Below is a small trained network, with its code and all its weights. Each question gives an input and a class and asks what happens when units are switched off, that is, made to give their printed mean instead of their output.

import numpy as np


def w(rows, s, z=0):
    codes = np.array(rows[::2]) - 128.0
    scale = np.full(codes.shape[1], s)
    scale[-1] = z or s
    return codes * scale


def f(y):
    return y / 2 * (1 + np.tanh(0.7978845608 * (y + 0.044715 * y**3)))


def log_softmax(a):
    a = a - a.max(-1, keepdims=True)
    return a - np.log(np.exp(a).sum(-1, keepdims=True))


def net(x, mask):
    res = np.array(x, float).reshape(1, 8) / 4 @ E
    y = f(res @ A[0][:, :-1].T + A[0][:, -1])
    res = res + np.where(mask, y, B[0][:, -1]) @ B[0][:, :-1]
    return log_softmax(res[-1] @ U[:, :-1].T + U[:, -1])


A, B = {}, {}
E = w([
[91,55,120,122,127,165,210,148,119,124],'x0',
[118,187,174,154,66,18,217,66,169,255],'x1',
[147,171,221,53,119,124,72,69,117,119],'x2',
[43,183,161,80,86,176,107,181,72,109],'x3',
[103,108,163,45,167,67,173,139,150,167],'x4',
[197,188,75,160,68,72,115,34,190,86],'x5',
[137,165,166,106,87,116,145,92,157,185],'x6',
[191,83,97,179,189,115,157,74,210,145],'x7',
],0.0076)
A[0] = w([
[88,195,200,106,121,74,213,142,105,181,254],'n1',
[204,184,70,143,105,77,178,42,194,123,235],'n2',
[130,168,184,138,152,143,202,194,109,199,195],'n3',
[90,140,161,109,114,40,130,111,123,251,207],'n4',
[165,160,128,188,152,58,154,54,138,81,197],'n5',
[148,170,164,88,122,123,76,178,74,115,169],'n6',
[125,174,135,76,105,98,50,112,107,64,214],'n7',
[79,79,124,161,193,154,104,138,84,130,146],'n8',
[158,51,147,127,123,170,109,255,62,83,252],'n9',
[102,145,79,137,129,112,121,66,174,99,168],'n10',
],0.0098,0.0033)
B[0] = w([
[121,71,227,81,60,74,106,239,114,187,233],'n1',
[209,141,104,225,137,114,91,165,160,218,252],'n2',
[55,69,68,8,39,151,121,145,175,167,185],'n3',
[153,102,173,112,43,92,98,164,128,133,230],'n4',
[183,129,111,189,162,40,37,172,162,180,208],'n5',
[85,222,202,103,150,148,201,107,28,92,198],'n6',
[151,222,200,103,156,127,139,2,118,120,208],'n7',
[107,84,36,111,119,144,159,100,78,78,172],'n8',
[40,92,66,201,221,154,199,87,78,34,228],'n9',
[153,143,176,181,148,105,90,122,142,172,168],'n10',
],0.0081,0.014)
U = w([
[254,148,92,198,168,113,71,128,135,137,253],'0',
[49,84,185,54,44,86,151,191,99,159,62],'1',
[99,80,55,151,229,194,152,158,71,41,171],'2',
[111,189,176,76,184,142,133,75,54,56,11],'3',
],0.0096,0.0023)

Each question gives the input, the list of numbers given to net, and the class t.
The units are the neurons (one row each of A and B). Each row of codes is followed by its name. A weight is (code - 128) times the scale printed after its matrix; where a second scale follows, it is the last column's (A, B and U).
mask holds one flag per neuron, in row order. A switched-off neuron (its flag False) gives its mean, the last column of its row in B, instead of its output. The means were averaged over made-up inputs and are rounded, as every weight is.
A unit's drop is (log p(t) with every unit on - log p(t) with that unit switched off) / (log p(t) with every unit on - log p(t) with every unit switched off).
The circuit of an input: a set's keep is (log p(t) with only the set's units on - log p(t) with every unit switched off) / (log p(t) with every unit on - log p(t) with every unit switched off). Starting from all 10 units, units are removed one at a time, each time the one whose removal leaves the highest keep (on an exact tie, the one counted first), for as long as the keep stays at least 0.8.
circuit, biggest first: the units of the circuit, biggest drop first
most important unit: the unit with the biggest drop
top k neurons: the k neurons with the biggest drops, biggest first
drop of u: that unit's drop, to one decimal
input [-1,2,8,2,-1,6,-2,-7], class 3: most important unit	n7
input [3,-4,7,-7,6,-1,6,-8], class 3: circuit, biggest first	[n7; n6]
input [-8,-8,-4,4,6,7,-5,3], class 3: circuit, biggest first	[n7; n2]
input [-7,5,7,1,-2,-2,-6,-8], class 3: top 4 neurons	[n7; n6; n2; n5]
input [5,6,8,-5,-1,6,8,-4], class 0: top 2 neurons	[n2; n5]
input [-2,-8,8,-7,-8,5,3,-6], class 3: top 2 neurons	[n7; n6]
input [0,-3,6,-6,1,5,-7,-6], class 3: top 2 neurons	[n7; n2]
input [-2,-2,5,4,8,7,0,2], class 0: drop of n2	0.1
input [6,1,6,-6,-6,-8,1,-7], class 2: drop of n9	0.7
input [0,-5,2,3,8,-2,4,-5], class 3: drop of n9	0.1
input [-5,-8,4,-4,5,8,4,-7], class 3: top 2 neurons	[n7; n6]
